Below are the code and all the weights of a small trained network. Each question names an input and a class and asks about switching units off, where a switched-off unit gives its printed mean instead of its output.

import numpy as np


def w(rows, s, z=0):
    codes = np.array(rows[::2]) - 128.0
    scale = np.full(codes.shape[1], s)
    scale[-1] = z or s
    return codes * scale


def f(y):
    return np.maximum(y, 0)


def log_softmax(a):
    a = a - a.max(-1, keepdims=True)
    return a - np.log(np.exp(a).sum(-1, keepdims=True))


def net(x, mask):
    res = np.array(x, float).reshape(1, 4) / 4 @ E
    y = f(res @ A[0][:, :-1].T + A[0][:, -1])
    res = res + np.where(mask, y, B[0][:, -1]) @ B[0][:, :-1]
    return log_softmax(res[-1] @ U[:, :-1].T + U[:, -1])


A, B = {}, {}
E = w([
[23,185,152,211,49,203,191],'x0',
[201,223,243,136,45,118,40],'x1',
[115,134,78,205,202,214,2],'x2',
[144,128,117,140,126,132,137],'x3',
],0.008)
A[0] = w([
[77,38,83,124,174,152,149,132],'N1',
[191,94,118,2,193,101,104,99],'N2',
[145,123,117,73,107,90,212,119],'N3',
[99,124,98,212,162,136,65,28],'N4',
[193,183,203,164,75,110,66,132],'N5',
[70,122,165,103,61,115,175,113],'N6',
[49,51,50,141,202,142,188,102],'N7',
[67,66,70,219,154,188,4,4],'N8',
[106,66,59,155,187,118,169,83],'N9',
[21,168,146,205,54,228,198,97],'N10',
],0.0087,0.0027)
B[0] = w([
[129,170,169,74,134,188,49,217],'N1',
[209,159,27,223,229,67,119,223],'N2',
[51,35,144,133,35,139,161,199],'N3',
[57,18,92,171,86,100,179,188],'N4',
[68,124,213,60,66,213,67,242],'N5',
[126,122,76,186,130,72,213,190],'N6',
[88,133,198,58,111,200,68,248],'N7',
[27,52,66,218,74,69,221,236],'N8',
[73,93,115,92,134,200,80,211],'N9',
[250,254,34,65,234,93,123,255],'N10',
],0.0081,0.01)
U = w([
[113,125,230,50,73,255,14,123],'0',
[225,178,18,185,217,71,84,24],'1',
[74,26,140,207,39,53,254,252],'2',
],0.0072,0.0019)

Each question gives the input, the list of numbers given to net, and the class t.
The units are the neurons (one row each of A and B). Each row of codes is followed by its name. A weight is (code - 128) times the scale printed after its matrix; where a second scale follows, it is the last column's (A, B and U).
mask holds one flag per neuron, in row order. A switched-off neuron (its flag False) gives its mean, the last column of its row in B, instead of its output. The means were averaged over made-up inputs and are rounded, as every weight is.
A unit's drop is (log p(t) with every unit on - log p(t) with that unit switched off) / (log p(t) with every unit on - log p(t) with every unit switched off).
The circuit of an input: a set's keep is (log p(t) with only the set's units on - log p(t) with every unit switched off) / (log p(t) with every unit on - log p(t) with every unit switched off). Starting from all 10 units, units are removed one at a time, each time the one whose removal leaves the highest keep (on an exact tie, the one counted first), for as long as the keep stays at least 0.8.
units of the circuit, in order: the units of the circuit, biggest drop first
k most important neurons: the k neurons with the biggest drops, biggest first
drop of u: that unit's drop, to one decimal
input [-5,6,8,-1], class 2: units of the circuit, in order => N8, N4
input [7,6,-2,-1], class 1: 3 most important neurons => N10, N7, N6
input [2,-4,-3,5], class 0: units of the circuit, in order => N8
input [-7,-7,3,-3], class 0: 2 most important neurons => N7, N1
input [-4,-7,8,2], class 2: 3 most important neurons => N8, N4, N5
input [6,-2,8,-6], class 2: 3 most important neurons => N8, N4, N2
input [6,0,7,-5], class 2: 4 most important neurons => N8, N4, N2, N1
input [-2,-5,4,8], class 0: 3 most important neurons => N7, N1, N9
input [5,2,5,-8], class 1: 2 most important neurons => N10, N3
input [-2,3,4,-8], class 2: units of the circuit, in order => N7, N10
input [-5,-7,5,8], class 0: 4 most important neurons => N7, N1, N9, N10
input [6,-6,-3,1], class 0: 3 most important neurons => N7, N2, N1
input [-3,-4,1,-2], class 0: 2 most important neurons => N10, N7
input [-5,-8,1,6], class 0: units of the circuit, in order => N7
input [7,1,-5,-7], class 1: drop of N10 => 1.1
input [7,-3,3,-7], class 1: drop of N10 => 1.9
input [5,2,-4,7], class 1: drop of N10 => 0.9
input [8,2,-6,-8], class 1: drop of N6 => 0.0
